Below are the code and all the weights of a small trained network. Each question names an input and a target symbol and asks about switching units off, where a switched-off unit gives its printed mean instead of its output.

import numpy as np


def w(rows, s, z=0):
    codes = np.array(rows[::2]) - 128.0
    scale = np.full(codes.shape[1], s)
    scale[-1] = z or s
    return codes * scale


def norm(h):
    return h / np.sqrt((h * h).mean(-1, keepdims=True) + 1e-5)


def f(y):
    return y / 2 * (1 + np.tanh(0.7978845608 * (y + 0.044715 * y**3)))


def softmax(a):
    e = np.exp(a - a.max(-1, keepdims=True))
    return e / e.sum(-1, keepdims=True)


def log_softmax(a):
    a = a - a.max(-1, keepdims=True)
    return a - np.log(np.exp(a).sum(-1, keepdims=True))


def net(x, mask):
    ids = ['αζηθλτφψω'.index(c) for c in x.split()]
    T = len(ids)
    res = E[ids] + P[:T]
    u = 0
    for l in range(2):
        q, k, v = (norm(res) @ M[l].T for M in (Q, K, V))
        z = softmax(np.where(np.tri(T) > 0, q @ k.T / 3**0.5, -1e9)) @ v
        res = res + np.where(mask[u], z, O[l][:, -1]) @ O[l][:, :-1]
        u += 1
        y = f(norm(res) @ A[l][:, :-1].T + A[l][:, -1])
        res = res + np.where(mask[u : u + 8], y, B[l][:, -1]) @ B[l][:, :-1]
        u += 8
    return log_softmax(norm(res)[-1] @ U[:, :-1].T + U[:, -1])


Q, K, V, O, A, B = {}, {}, {}, {}, {}, {}
E = w([
[40,120,141,98],'α',
[6,56,83,199],'ζ',
[39,181,92,188],'η',
[99,165,108,190],'θ',
[194,9,231,128],'λ',
[134,167,48,87],'τ',
[99,92,90,87],'φ',
[148,71,107,171],'ψ',
[24,72,99,121],'ω',
],0.018)
P = w([
[168,105,34,126],'0',
[137,129,102,142],'1',
[124,133,128,146],'2',
[105,208,237,9],'3',
[115,139,153,160],'4',
[109,139,164,166],'5',
[108,138,171,166],'6',
[104,140,177,168],'7',
[104,142,184,168],'8',
[117,146,183,161],'9',
],0.011)
Q[0] = w([
[147,88,229,154],'L0H1',
[181,68,77,68],'L0H1',
[159,199,2,66],'L0H1',
],0.005)
K[0] = w([
[172,74,111,139],'L0H1',
[172,94,33,101],'L0H1',
[2,156,110,134],'L0H1',
],0.007)
V[0] = w([
[2,81,133,92],'L0H1',
[47,212,51,138],'L0H1',
[103,127,66,157],'L0H1',
],0.0061)
O[0] = w([
[113,126,63,159,229],'L0H1',
[93,62,2,150,211],'L0H1',
[194,166,138,183,251],'L0H1',
],0.0068,0.0024)
A[0] = w([
[61,182,180,9,224],'L0N1',
[128,38,2,103,167],'L0N2',
[120,128,113,109,3],'L0N3',
[217,202,53,143,190],'L0N4',
[116,170,160,110,94],'L0N5',
[56,56,158,92,72],'L0N6',
[69,60,57,188,89],'L0N7',
[145,28,116,75,88],'L0N8',
],0.0082,0.0029)
B[0] = w([
[149,77,43,255,165],'L0N1',
[117,137,109,197,221],'L0N2',
[102,130,168,59,108],'L0N3',
[106,103,111,216,159],'L0N4',
[165,96,136,153,118],'L0N5',
[79,136,104,120,153],'L0N6',
[199,133,111,120,253],'L0N7',
[14,119,104,107,137],'L0N8',
],0.0095,0.0063)
Q[1] = w([
[113,161,121,34],'L1H1',
[177,210,110,48],'L1H1',
[90,73,156,254],'L1H1',
],0.0081)
K[1] = w([
[137,142,77,199],'L1H1',
[118,111,4,180],'L1H1',
[116,101,210,66],'L1H1',
],0.012)
V[1] = w([
[141,123,57,151],'L1H1',
[130,86,254,98],'L1H1',
[136,102,136,37],'L1H1',
],0.0061)
O[1] = w([
[70,123,80,214,200],'L1H1',
[252,119,148,69,71],'L1H1',
[177,2,114,178,2],'L1H1',
],0.0064,0.0038)
A[1] = w([
[150,168,35,179,60],'L1N1',
[169,84,86,118,3],'L1N2',
[189,160,129,71,106],'L1N3',
[137,170,133,169,177],'L1N4',
[168,90,134,41,124],'L1N5',
[193,182,169,141,189],'L1N6',
[137,86,122,178,98],'L1N7',
[5,190,84,129,97],'L1N8',
],0.013,0.0033)
B[1] = w([
[86,102,202,64,251],'L1N1',
[2,133,134,133,125],'L1N2',
[72,111,209,193,129],'L1N3',
[85,195,79,22,192],'L1N4',
[6,27,90,132,136],'L1N5',
[113,168,73,164,158],'L1N6',
[171,91,181,66,181],'L1N7',
[95,246,138,210,254],'L1N8',
],0.0071,0.0098)
U = w([
[89,137,58,216,169],'α',
[55,175,249,142,135],'ζ',
[119,189,197,25,255],'η',
[247,187,153,141,243],'θ',
[143,123,141,108,37],'λ',
[162,112,57,73,111],'τ',
[90,81,104,56,74],'φ',
[215,76,146,210,112],'ψ',
[118,94,109,96,60],'ω',
],0.013,0.0056)

Each question gives the input, a string of symbols that net reads in full, and the target symbol t.
The units are the heads (3 rows each of Q, K, V and O) and the neurons (one row each of A and B). Each row of codes is followed by its name. A weight is (code - 128) times the scale printed after its matrix; where a second scale follows, it is the last column's (O, A, B and U).
mask holds one flag per unit, layer by layer, with each layer's heads first. A switched-off unit (its flag False) gives its mean, the last column of its rows in O or B, instead of its output. The means were averaged over made-up inputs and are rounded, as every weight is.
A unit's drop is (log p(t) with every unit on - log p(t) with that unit switched off) / (log p(t) with every unit on - log p(t) with every unit switched off).
The circuit of an input: a set's keep is (log p(t) with only the set's units on - log p(t) with every unit switched off) / (log p(t) with every unit on - log p(t) with every unit switched off). Starting from the 12 units with the biggest drops (on a tie, the unit counted first), units are removed one at a time, each time the one whose removal leaves the highest keep (on an exact tie, the one counted first), for as long as the keep stays at least 0.8.
units of the circuit, in order: the units of the circuit, biggest drop first
top k neurons: the k neurons with the biggest drops, biggest first
top k neurons in layer l: the k neurons of layer l with the biggest drops, biggest first
drop when u is switched off: that unit's drop, to one decimal
input η ψ η ψ ζ ψ, target η: top 2 neurons : [L0N1 L1N8]
input η φ ψ ψ λ ω ζ ψ ψ, target ψ: units of the circuit, in order : [L1H1 L1N8]
input τ ψ α η ψ θ ψ ψ, target θ: top 3 neurons : [L0N1 L1N1 L0N2]
input ψ ψ λ ψ α τ, target τ: top 4 neurons : [L0N4 L1N8 L0N2 L1N1]
input λ θ ζ ψ ψ ψ α, target ψ: top 2 neurons in layer 1 : [L1N1 L1N4]
input θ λ ψ θ λ φ λ τ, target τ: top 3 neurons : [L1N8 L0N4 L0N2]
input ζ ψ θ λ θ θ η ψ α φ, target φ: units of the circuit, in order : [L1H1 L1N8 L1N2]
input ω ψ ψ α, target α: units of the circuit, in order : [L0N1]
input λ θ θ ζ ψ τ φ η η, target η: top 2 neurons in layer 1 : [L1N1 L1N8]
input η λ τ ω φ, target φ: top 3 neurons in layer 1 : [L1N8 L1N2 L1N1]
input φ ψ ψ ω ω λ ψ φ ψ α, target ψ: top 2 neurons : [L0N1 L1N1]
input θ θ η τ η λ ψ θ λ η, target η: drop when L1N1 is switched off : 0.1
input ψ θ ψ τ ψ ψ η ψ, target θ: drop when L0H1 is switched off : 1.6
input ψ η ψ φ η ζ ψ, target η: drop when L1H1 is switched off : 0.3
input ω λ θ, target θ: drop when L0N4 is switched off : 0.1
input θ ζ α η λ ψ ζ, target ψ: top 3 neurons in layer 1 : [L1N4 L1N1 L1N5]
